Below is a small trained network, with its code and all its weights. Each question gives an input and a class and asks what happens when units are switched off, that is, made to give their printed mean instead of their output.

import numpy as np


def w(rows, s, z=0):
    codes = np.array(rows[::2]) - 128.0
    scale = np.full(codes.shape[1], s)
    scale[-1] = z or s
    return codes * scale


def f(y):
    return y / 2 * (1 + np.tanh(0.7978845608 * (y + 0.044715 * y**3)))


def log_softmax(a):
    a = a - a.max(-1, keepdims=True)
    return a - np.log(np.exp(a).sum(-1, keepdims=True))


def net(x, mask):
    res = np.array(x, float).reshape(1, 8) / 4 @ E
    y = f(res @ A[0][:, :-1].T + A[0][:, -1])
    res = res + np.where(mask, y, B[0][:, -1]) @ B[0][:, :-1]
    return log_softmax(res[-1] @ U[:, :-1].T + U[:, -1])


A, B = {}, {}
E = w([
[130,152,210,230,223,135,78],'x0',
[146,118,108,133,135,109,113],'x1',
[125,134,128,133,114,138,122],'x2',
[176,75,45,237,104,254,78],'x3',
[134,109,108,131,143,111,121],'x4',
[93,133,102,146,126,126,185],'x5',
[198,40,214,179,81,103,184],'x6',
[125,142,132,128,118,130,128],'x7',
],0.0076)
A[0] = w([
[139,160,180,55,177,35,156,40],'n0',
[65,156,103,183,119,140,209,228],'n1',
[130,175,204,59,161,10,169,34],'n2',
[136,89,57,41,55,116,185,5],'n3',
[132,234,105,64,174,152,24,207],'n4',
[67,137,188,226,212,137,101,63],'n5',
[78,169,203,252,235,93,129,20],'n6',
[70,132,166,81,143,61,129,85],'n7',
[140,153,166,51,160,89,154,23],'n8',
[254,70,246,166,76,72,153,151],'n9',
],0.0063,0.0033)
B[0] = w([
[170,178,84,160,165,195,71,198],'n0',
[103,91,151,141,218,95,10,179],'n1',
[187,158,90,194,151,193,70,224],'n2',
[179,167,171,66,65,91,181,185],'n3',
[31,46,174,144,128,66,189,220],'n4',
[164,213,138,101,51,121,169,185],'n5',
[215,185,161,2,47,78,193,197],'n6',
[134,144,88,142,184,177,112,175],'n7',
[133,80,113,157,101,176,105,160],'n8',
[27,56,124,130,197,82,179,254],'n9',
],0.0083,0.0065)
U = w([
[121,108,162,121,175,67,101,254],'0',
[232,195,138,30,28,58,183,47],'1',
[34,73,138,164,217,51,159,130],'2',
[253,108,82,255,181,238,26,34],'3',
],0.0063,0.0059)

Each question gives the input, the list of numbers given to net, and the class t.
The units are the neurons (one row each of A and B). Each row of codes is followed by its name. A weight is (code - 128) times the scale printed after its matrix; where a second scale follows, it is the last column's (A, B and U).
mask holds one flag per neuron, in row order. A switched-off neuron (its flag False) gives its mean, the last column of its row in B, instead of its output. The means were averaged over made-up inputs and are rounded, as every weight is.
A unit's drop is (log p(t) with every unit on - log p(t) with that unit switched off) / (log p(t) with every unit on - log p(t) with every unit switched off).
The circuit of an input: a set's keep is (log p(t) with only the set's units on - log p(t) with every unit switched off) / (log p(t) with every unit on - log p(t) with every unit switched off). Starting from all 10 units, units are removed one at a time, each time the one whose removal leaves the highest keep (on an exact tie, the one counted first), for as long as the keep stays at least 0.8.
circuit, biggest first: the units of the circuit, biggest drop first
unit that matters most: the unit with the biggest drop
k most important neurons: the k neurons with the biggest drops, biggest first
drop of u: that unit's drop, to one decimal
input [-4,8,-8,-6,-3,5,-4,-3], class 3: circuit, biggest first -> n2; n0; n7
input [1,6,6,5,7,-5,6,4], class 2: 2 most important neurons -> n9; n2
input [5,-4,0,6,-4,7,4,-6], class 0: circuit, biggest first -> n2; n6
input [-4,0,-8,6,5,2,-7,4], class 2: circuit, biggest first -> n4
input [3,-4,0,-8,8,3,2,3], class 3: circuit, biggest first -> n2; n0
input [-5,1,8,-3,-7,-4,-6,3], class 2: 3 most important neurons -> n4; n6; n5
input [5,-1,-5,1,-2,2,5,-3], class 1: 3 most important neurons -> n6; n5; n4
input [3,6,-1,-8,7,7,-3,4], class 3: circuit, biggest first -> n2; n0
input [-5,4,2,-6,-4,1,-1,-1], class 3: 3 most important neurons -> n2; n0; n6
input [3,-5,3,-7,-3,5,-6,-8], class 3: 4 most important neurons -> n2; n0; n9; n7
input [5,-3,-3,-7,1,-4,3,-3], class 3: 2 most important neurons -> n2; n0
input [6,5,-5,8,5,-8,-3,-7], class 0: 4 most important neurons -> n4; n2; n0; n6
input [5,3,7,5,1,1,6,3], class 2: 2 most important neurons -> n9; n2
input [1,-2,-5,7,5,-7,7,7], class 0: circuit, biggest first -> n9
input [-1,2,-3,-4,-4,1,-2,2], class 3: 2 most important neurons -> n9; n2
input [8,-2,1,-7,-2,-1,-5,0], class 1: 3 most important neurons -> n6; n5; n9
input [7,7,0,2,-8,-3,3,2], class 1: drop of n6 -> 0.5
input [-4,-6,8,-8,6,5,2,3], class 3: drop of n0 -> 0.1
input [0,1,4,3,7,1,7,-5], class 2: drop of n9 -> 0.5
input [7,-4,1,-2,2,-5,6,-8], class 1: drop of n9 -> -0.2
input [6,1,-5,7,-6,-7,-7,7], class 0: unit that matters most -> n4
